Each row is shifted at random along 3 fixed directions that mean nothing.
Known rows, with every step that occurs:
tasur-memok-tese-geri-fuleg: [   2 -118   61   51   92   16 -141  -81   79   -6    8  148   60  114
   80   14  -61    7  -35   22  177   32   -4  -36  -76   -6   13  217
  109   -8  151   35  -19  143  103   91 -138 -136  -44 -157   88 -139
  217   74   95   -3   43   44 -193  -95  -38]
tese-vutup-memok-rimuz-nidi-tasur-gimi-fuleg: [  67 -222 -111  -92  226  136  -64   39   71  283  200  515  243  506
  303 -235   85   11 -270   -7  245 -139  177  -98 -191 -125  134   93
   98   25  353   42  139   99   55  382 -202  -70  -35 -258    0 -325
  153  -11  228 -133   52  -96  -42   -1  219]
vutup-geri-godez-fuleg: [   5  -49  -29  -62  129  115 -149   49   59  123   55  331   78  367
  162 -247   75   57 -328  202   63 -101  164 -104  -73  -79  125  155
   32  189  224 -148  133  133   84  210  -53  -59 -135 -228  -93 -118
   52   65  117  -17   56 -116   44  102  152]
nidi-tasur-fuleg-geri-vutup-rimuz-memok: [-277 -272  -88   27 -109  323  -94  -39 -249 -167 -143  134  -32  190
    4  103  -43  -53  -32   -5    6   48  -62  224   70  -21   27  -19
  -24  -64  144 -149 -111   49   30 -236 -171  116  171 -105  119  -87
  -68  151  -87 -143  222   52  -41  101  -63]
fuleg-tasur-gimi-memok-rimuz-nidi-tese: [ 148 -221  155 -109  127  -93 -495 -113  218   46  117  146   91  241
  436 -222  -26  228  121 -127  292 -111   19 -125 -126  -84   39  -13
   18  -77  211  253   78   97  -19  -40 -336 -102 -130 -192  217 -294
  455 -136  512  -25  -54  215 -132 -281   34]
gimi-tasur-fuleg-godez: [-156 -157   32   28  -72  120 -234  166  -90 -108  -90  195   95  192
  115 -175   24    1  -81   45   16  -41  -29   75   17 -212   41   83
   52  -28  426 -168  218  -52  -54  -11 -125  142   11 -274   14  -60
    7  -79  142  -62  179  -88   41   -4  179]
rimuz-nidi-tasur-fuleg-geri-memok-tese-vutup: [ -79 -265  -36  -58   66  161 -147 -182    7   54   90  163  254  227
  112   11   27   28 -114  -84  221  -21    8   -7  -51   40   19  -79
   72  -28   28   57  -98   12 -106  -26 -138  -33   96 -114  181 -170
  171  105  161 -107    1  103 -186 -131  -26]
vutup-tese-geri-fuleg-nidi-tasur: [ 124 -129   32  -63   18  -15 -280 -113  104   33  144  254  218  287
  251 -167   65  110  -69  -86  223  -38   69  -53  -89  -47   24  132
  -40   93  100  -19 -168  205  -83   53 -231  -50   23 -135   87 -148
  207  103  220  -13  -18  130   49 -137   31]
vutup-memok-tese-geri: [  63 -119   74   71    2   43  -46 -112   37 -108  -46   54  -85   58
  -58   56  -22   55   15  -28    9   28   -9   67  -46  -26    8   22
    9  -17  -54   -5  -59  164  167   -6 -130 -118   56  -42   45 -107
  142   67  -60 -101   55   31  -19 -130  -50]
godez-tasur-memok-rimuz-gimi-fuleg-nidi-tese: [-392 -333   14   84  -87  250 -141  216 -327 -103 -208   68  -52   21
   15 -127  -71  -60   27   53  235   24  -97  294  -53 -209  105 -475
   74    7  311 -157  113 -101  -25   74 -145   17   77 -180   57  -60
 -180  125  -61 -137  308  -95  253  127  125]
tese-geri-fuleg-tasur-memok-vutup: [ -33 -205   72  -34    0  157 -247 -265  -14 -157  -74  213  220  -34
  -46   65  -52   34   30 -243  422   35  -47    1  -46  159  -49  278
   69 -195   33  170 -160  142  -21 -281 -155   -1   90  -63  194  -91
  234  -45   99 -167   34  184 -329 -211 -119]
gimi-memok-rimuz-nidi-fuleg: [-190 -230 -106   92   87  191  160  -41 -185  206   43   87  -95  131
  -86   84   -6  -67    7 -116  271    7    3   95  -81   43   67 -165
  155   80  122  -57  -54  -82  -24  112 -195   -2   80   23   24  -82
 -200  264  -76  -16  146  -74   71  146   30]
rimuz-nidi-fuleg-godez-tasur-memok-vutup-geri-tese: [  -8 -282   22 -120   90  176 -335 -441  176  -70  135  198  312  156
   34 -157   48  132  -13 -315  369  -59  -25 -104  -55  365   78   26
   15  -68 -150  180 -203  229 -110 -302 -351   22   93   -2  194 -205
  389   78  269 -182  -97  267 -280 -201  -46]
geri-fuleg-tasur-gimi: [-170 -179   58   -1  -68   75 -234   64  -72 -230 -141  104  154  -97
   53 -139  -11   15  -64 -169  178   17  -38   90   34  -33  -20  145
   14 -101   45   32  -11  -73 -106 -230 -104   53   46 -137   88    6
  103   50   89  -68  107   28  -13   -6   43]
nidi-tasur-fuleg-godez-geri-memok-vutup: [ 150 -239   41 -213  162  215 -244 -436  256   49  180  234  369  201
  163 -152  103  221  -53 -396  550  -94   14 -272  -95  404   50  300
  149 -174 -112  258 -157  201  -67 -366 -225  -18  -70    0  231 -224
  403  -35  332  -80 -152  351 -481 -351 -103]
godez-tasur-gimi-fuleg-nidi-tese-vutup-geri-memok: [  -4 -225  -39  -99   58  169 -208 -112   50   28   71  265  358  181
  101 -167   37   42 -201  -22  335  -75   49  -65 -100  -50  161 -112
   -5   22  -14   41  -60  151    4  109 -170  -59   58 -137  -43 -152
  238   73   59  -74   21   48  -86  -45  172]
godez-tese-geri-vutup-memok-rimuz-nidi-tasur-gimi: [ 226 -264 -193 -101  280  225  152 -155   37  215  230  419  278  426
  120 -174   68    1 -305 -162   93   27  139  -87 -155  165  162    4
   21   92  -72  100 -175  166   56  186 -245  -63   96  -25   45 -237
  149  366   39 -175  -14  -34  -65   87   69]
tasur-fuleg-nidi-tese-vutup-memok: [ -31 -138   72  -44   57   10 -274   -3   46   86   55  224   71  344
  233 -128   36  -23 -108  153  199 -119  179  -58  -82 -166   70  -65
 -117  -17  242  -11  234  104   46  304  -92  -29  -27 -309   31 -230
  191  -96  113  -50   53   14  -27 -164  178]
tasur-fuleg-geri-vutup-rimuz-memok: [   5 -189 -260  -97  287  319  227  -84  -92  306  174  398  105  416
  160   50   20  -57 -186  143  159    1  227 -187 -121  142  183  239
  131  134   54  -67   -1  101  194  293 -103  -56   23 -112 -109 -143
    0  273    3  -51   47 -102 -194  191   29]
memok-tese-vutup-geri-godez: [-107 -165 -131  129   86  316  220 -172 -134  -22   45   62   62   99
 -321  132   30 -187 -178    1 -266  170   62   79  -28  134   74 -145
  -15  182 -319 -146 -120   12   60   33   26   -3  182   57  -31   52
  -10  315 -261 -176   75 -117    6   28  -46]
geri-fuleg-godez-tese-vutup-memok: [-299 -295  183    6 -118  121 -376 -195   -2 -267 -210  -22  -31  -19
 -216  -47   14 -103  -29 -188  155   41  -53  124   48   98   11 -149
  -33 -135 -217   43  -44   11   49 -228  -61   80  126  -26  135  -25
  239   55  -41 -113  109  132 -106 -224    8]
gimi-tasur-memok-tese-geri: [  34 -143  220   66 -217  -89 -368 -404  130 -471 -180 -238  -19 -310
 -291   28  -94  135  349 -456  190  122 -344  166   80  182  -86   73
   66 -270  -81  252 -335  236   18 -583 -393   28  169  150  226  -33
  348  -99    0 -187   21  360 -279 -469 -194]
tese-vutup-memok-rimuz: [ -56 -126  158   89 -131  102 -250 -279   -2 -253 -187  -39 -174 -120
 -264  179  -44  -38  124 -221  100   69 -104  186   32  116  -51  -37
  -36 -205 -120  150  -81  160  120 -340 -191   54  110   82  171  -56
  163 -163 -112 -208   84  189 -116 -338 -114]
godez-tasur-fuleg-nidi-tese-geri-memok: [ 183 -164  -40 -171  185   77 -103 -201   81  185  172  328  252  263
  183 -216   77  112 -103 -177  535  -37   55 -238 -164  159  166  119
   47   82   61  138 -132  195   11  141 -262  -74    8  -89   13 -143
  150  161  131   11  -99  120 -162 -112  157]
rimuz-memok-tese-vutup-geri-godez: [ 114 -121  -66  -84  307   94  -74 -120  163  289  245  382   84  577
  287 -102   49   14 -233  283  -55  -80  208 -252 -197  -21  114   97
   35  188  113  -22  153  159  146  492   32 -176 -114 -197   -7 -250
  341   15  279  -42  -76  -60 -225  -57   74]
gimi-fuleg-tasur-memok-vutup: [-185 -282 -151  -34  140  293  221 -205 -146   65   74  124  253  -55
 -219   18   26 -112  102 -274  520   72   28  -97 -132  285   83   43
  173  -69 -121  103 -136  -60    7   48  -26   15  187   56    0    6
  -30  193  -60 -140   41  -11 -262  -38  -27]
tese-geri-vutup-memok-rimuz: [ 126 -111    6   51   35  190  -72 -227  -19  -53  -51  194  -61  139
 -116  168  -33   -8  -52  -34   44   71   38   56  -35   90   22  117
    0  -54  -20   55 -105  265  172 -108 -151   -9   52   32   62 -135
  141   19  -78 -161   65   70 -140 -121  -96]
vutup-tese-geri-fuleg-godez-tasur-memok: [-231 -234   54   42 -129  233 -200  -76 -147 -291 -193  140   66   31
 -175  -34  -35  -72    2 -142  115  110 -137  196   37   50   76    5
   56  -39  -18 -118 -122  121   91 -287 -223   68  195 -100  105    1
   41  180 -111 -134  185   49  -32  -15   94]
godez-fuleg-nidi-tese-geri-vutup-memok-rimuz-gimi-tasur: [ 112 -323  163 -115   -3   22 -496 -329  152 -180  -43  207   83  151
  109 -301   16  238  -10 -291  466  -44  -33   14  -77  121   58  -69
   60 -117   54  243 -227  279   -3 -221 -338  -63   22   17  125 -266
  470    1  162 -254   26  289  -70 -380  -61]
memok-vutup-rimuz-nidi: [ 178  -51 -220  -70  321  112  217   62   -2  442  293  411  196  425
  289  -42   44    4 -267  251  -15  -73  265 -183 -174  -46  130    1
   91  189  110  -56  171   94   48  494   58 -121  -75 -142  -44 -198
   -9  100  146 -144  -37 -204  126  207   51]
fuleg-tasur-memok-tese-vutup-rimuz-gimi: [ -36 -262 -144   -7  230  273  137  160 -128  136  105  356   65  341
  212 -102  -21 -172 -194  144   37   29  155  -17 -194  -12  154  -26
   36   67   87  -73  162  -47  162  420   72  -89   76 -233   33 -109
   59  169   10 -202  117 -212   43  101  119]
geri-godez-vutup-rimuz: [ -74  -93 -196  -31  179  266  159   80 -169  232   74  190   14  374
  -20  -72   32 -173 -263  204 -122   20  177  -38  -50   42  175  -65
   -5  205  -17 -200  130    1  126  308  144   44    7  -92  -84  -30
 -132  230  -82 -116   96 -219  110  233  114]
nidi-tese-geri-godez: [ -73  -67    5   75   12  140  -81  152 -123   48    4  151  -77  377
  107   -2  -15  -72 -188  267 -328   34   73   96   -7 -267   17 -166
 -124  190  179 -261   68   22   58  117    0  -25  -29 -215   26 -121
  -72  117  -15   32  114 -104  150  138  126]
gimi-tasur-memok-rimuz: [ 120 -101   17    4   56   59 -140 -194   87   -2   49   65   19   55
  -15  -28  -11   37  157 -217  332   24 -110  -66 -102  141   52  202
  123  -98  185  179  -48  190   98  -52 -296   35    5   12  125 -116
  160  -80  181  -66    7  121 -216 -220    1]
fuleg-geri-godez-tese-vutup: [-111 -127  232  -24 -173   81 -617 -130   81 -246 -161  -74   15   91
   -9    4  -52    6  -60   73 -183  -28  -12  152  105  -96  -67 -199
 -161  -89  -60  -11   11   36  -43 -289  -65   85  -21 -131  164  -55
  252 -211  179  -92   69  209 -105 -269  -61]
vutup-rimuz-memok-tese-geri-godez-tasur-gimi-fuleg: [-221 -303  -61   52   99  257 -128  308 -189    9  -94  477  -13  480
  216 -270  -35  -13 -278  277 -115   -8   34  145 -103 -343  182  -65
  127  178  458 -306  234   61  188  364 -144  -98  -34 -404  -69 -190
  -35  143   68 -169  299 -248  178  261  256]
vutup-tese-geri-godez-fuleg: [ -96 -129   -4    4   41  119  -49  -49  -40  -41   -5  213   23  238
  -95 -177   39  -32 -172    0  -18   72   60   48  -13   47   92  -37
   56  172  -42 -146 -107   88   97   14 -116  -55   55  -89  -46  -44
  -17  248 -119 -101   93  -38   95   22  115]
vutup-rimuz-gimi-tasur: [ 158 -138 -204  -97  188  113  249   18    7  171  171  250   72  186
   71 -214   76    4 -154 -156   97   20   46 -122 -139  170  182  139
  179  125  -49   23 -151   53  127  208 -106  -46   62   74 -101  -52
    3  261  -19 -103  -19 -120  136  143  113]
memok-rimuz-gimi-tasur-fuleg-geri-tese-vutup: [ -47 -250  125   30  -78  138 -573  136   41 -186 -109  285  100  295
  310  -72  -82   54 -206  194 -158  -54    3  164    5 -266  -25   -3
   41  -67  447  -73  106   -1  -13  -33 -183   29  -59 -350  147 -203
  285 -219  306 -162  172   31   20 -142   41]
rimuz-nidi-tese-geri-godez-fuleg-tasur-gimi-memok-vutup: [ -76 -368  -17 -152  225  192 -161 -134   -9  109  111  380  351  363
  165 -321   35  106 -210 -135  347  -49  119 -105 -130   29  109 -121
  123   47   66   71  -23   -4  -52   58 -152 -119   18 -189   53 -244
  239  198  191 -175   35   23 -155  -18  120]
memok-vutup-rimuz-nidi-tese: [-241 -177  -37  154  -88  130   47    5 -240 -106  -75  -82  -73  -15
 -125  174  -73  -73   13   58 -279  113  -57  294   75 -109  -22 -516
  -64   38 -147 -130  -66  -27  -51 -170  -17    3  168   12  162  -65
 -116  190 -212 -237  152  -28  331  109 -121]
nidi-fuleg-tasur-gimi-memok-rimuz-vutup-geri-godez-tese: [-184 -453 -101   35  157  422 -113  -51 -109   45   70  335   98  414
   81 -101  -13 -110 -218  -55   91    3  117   58 -110   75  162   -1
  -17   92   62  -98  -39  -59   31   85 -231   30   82 -224   56 -151
   59  332  102 -115  215  -63  -30  152  111]
fuleg-godez-tasur-gimi-memok-vutup: [   3 -211  113 -116   41  152 -339  -85  137 -114  -23  187  348   65
  174 -175  -12  125  -35 -109  238 -118  -32  -64  -65    9   63   24
   84 -223   82  126  185   21  -29 -123  -66    0  -69 -153   82 -154
  373 -248  336 -114   13  128 -277 -173   43]

Rows:
[ 103 -165 -110 -101   96  162  -51 -306    7  129   92  142  152  200
   12   30   26   99 -103 -159  275  -31  -45  -27  -60  193   80  -43
   55   12  -73  130 -231  190  -27 -149 -173   -8   80  115  178 -150
  144  154   89 -151  -48  117 -112  -43  -97]
godez-vutup-geri-memok-rimuz-nidi-tasur
[-290 -303  166  -14 -161  272 -657   35  -47 -239 -208  174   26  244
  210  -81  -71   80  -74  117   79 -102  -50  247   30 -224   -9  -24
   35 -186  396 -123  118  156   53 -288 -223   17 -102 -329  239 -300
  188 -263  338 -167  247  159  -38  -97  -24]
nidi-tasur-memok-vutup-rimuz-gimi-fuleg-geri-godez
[-113 -244 -108  144  -29  341   35  -50 -292  -93  -46   97   54  180
  -91  108  -57 -134  -24   57   -8  148  -17  241  -25  -71   54 -201
 -108   34   87 -194  -39  175   14   22 -133   65  206  -95   98  -62
  -75  246 -169 -225  233  -55   50   70  -74]
fuleg-nidi-tasur-memok-tese-geri-vutup-rimuz
[ -44 -256  -71  -23  131   80  -77 -166   20   83  123  233  100  283
   73 -105   50  -49 -116 -154  199   51  -14  -28  -89  136  102  -34
   78   24   36   88  -88  115    1  100 -173  -33  103  -84  186 -180
  158  176   65 -174   -1   59  -44 -115   41]
geri-memok-tese-vutup-rimuz-nidi-tasur-fuleg
[  17 -188  -25 -131   53   70 -292 -152  102   35  142  212  292  329
  213 -124   48   55 -150  -70   40  -53   76  -60   -5   40    2   -1
  -41   24   90   49 -135   38 -145  -40 -194   39   73 -152  118 -157
  232   35  239  -92  -63  125 -153 -125   23]
rimuz-nidi-tasur-fuleg-geri-tese-vutup
[-287 -345 -200  129  153  545  262  173 -354  150  -26  379  190  354
  -76  121  -57 -214 -301  252  -35  111  124  164  -75 -169  179 -206
  164  164   51 -358  118  -99  193  214  -41  -61  113 -226 -100  -98
 -180  397 -224 -124  324 -310   71  307  167]
tasur-gimi-fuleg-godez-vutup-tese-geri-memok-rimuz
[ -73 -185 -108   57   -2  237   56   56 -239  -16  -39  241   70  226
    7   68  -87  -60 -128  108 -113   50  -44  230  -28 -136   90 -316
  -32   37  124 -138  -29  135   74   14 -112  -16  179 -147  131 -149
 -119  161 -179 -288  175  -90  202  197   48]
godez-tasur-memok-vutup-rimuz-nidi-tese-geri
[-231 -385  -32   21  176  322 -149  139 -116   13   -7  355  117  398
  112 -295   18 -140 -266   91  151    8  145   20 -147 -104  186  -81
   69   94  173 -147  262  -72  134  354    4  -39   20 -349  -21 -113
  117  170   75 -198  232 -197   21   39  212]
geri-godez-fuleg-tasur-gimi-memok-tese-vutup-rimuz
[  33 -233    9   50    6   70 -138   28  -22  -74  -11  166   54  217
  156  -98  -57  104  -66  -59  -71   10  -81  180  -32 -201   57  -76
   50   -2  200  -61  -38  138   66  -41 -329  -94   61 -165  106 -198
  136  123   61 -157  150    2   98   34   21]
vutup-rimuz-nidi-tasur-gimi-memok-tese-geri
[ 105 -126 -114  -10  136  218    8  100  -71  234  220  411  332  524
  355  -12    1  -26 -177  318   89  -86  187  -20 -181 -248   62  -54
  -70   73  350 -193  179  170   12  453  -36  -85   12 -345   70 -267
   27   12  196  -89   89 -112    9   89  118]
fuleg-nidi-tasur-memok-vutup-tese-geri
[ -73 -253 -125   63  213  144   86  104  -10  240  186  299  120  387
  206  -81  -20 -111 -242  103   19  -61  159   19 -128 -111  141 -106
   77   91  136  -89  143  -48   50  423 -110 -117   23 -239  -25 -230
   88  210   18 -107  131 -158   79  140  140]
tasur-gimi-memok-tese-vutup-rimuz-nidi-fuleg
[ 117 -267 -110 -197  312  242   -9  -12  138  243  253  625  433  491
  342 -293   44   48 -248   67  269 -107  194 -242 -253   81  228  152
  234   57  146   -3   54  105  148  376  -73 -185  -43 -251  -67 -275
  287   64  264 -138  -19  -58 -169    7  190]
rimuz-gimi-fuleg-godez-tasur-memok-vutup-tese-geri
[ -57 -229  114 -167  -19   75 -487 -326  137 -332  -97  203  217   24
   10 -325   14  174  -77 -318  209  -26  -14   -8   73  246   35  243
  -15 -144 -107  205 -162  146  -87 -523 -276   40   42  -70   81  -79
  392  -38  165 -275   10  248 -238 -225  -28]
rimuz-vutup-geri-godez-fuleg-tasur-gimi
[ -65 -244  177  -52  -66   -5 -470 -145   26  -96 -120   99 -113   73
  119 -107  -50  175   42  -74  326   -6  -66   89  -18  -87   47 -123
   66  -36   69   58 -156  254  102 -207 -358 -141  -52  -58   88 -210
  234    7   88  -53   81  222   49 -173   -3]
vutup-rimuz-gimi-fuleg-nidi-tese-geri-memok
[ -63 -243   29 -113 -100  125 -311  -98   29 -249 -157  130  129   63
   16 -127    0  103 -104  -88  176  -72  -19   74   55   51   57  139
  133 -199   96   67  -95  116   53 -208 -159   54   68  -78   40 -168
  266  -26  101 -167   99  103 -141  -83   26]
rimuz-gimi-tasur-fuleg-geri-vutup-memok
[ -74 -286 -138  -10   72  316  160   20 -178   13  -89  210   30   73
  -94  -79    5   44 -195 -170  280   51  -84   84  -50  154  134   35
  353    0  109  -23 -135   17   84  -95 -196   -9   56   16   46  -59
 -123  297 -134 -153  175  -85   16  160   73]
godez-geri-memok-rimuz-gimi-tasur-fuleg
[-133 -283  -10   14  153  228 -185  -81  -22   89   26  308  107  383
   52 -146   -8  -13 -293   70   35  -12   93   60  -70  -95  145 -202
   79  125  139  -56   76   78   93   82 -252  -96  -17 -208   23 -237
  175  174   13 -154  153  -55  -11   26  137]
tasur-gimi-memok-rimuz-nidi-tese-vutup-geri-godez-fuleg
[-106 -313   68  -76   12   82 -386 -216  107 -117   59  113  284  155
  118 -258   14  118   61 -302  137  -23  -38   67   13   93   60 -151
   59  -81  -48  110  -99   14 -144 -350 -334   30   65  -62  175 -189
  359   33  257 -234   46  228  -48 -295  -41]
memok-rimuz-nidi-tasur-gimi-fuleg-godez-vutup-tese
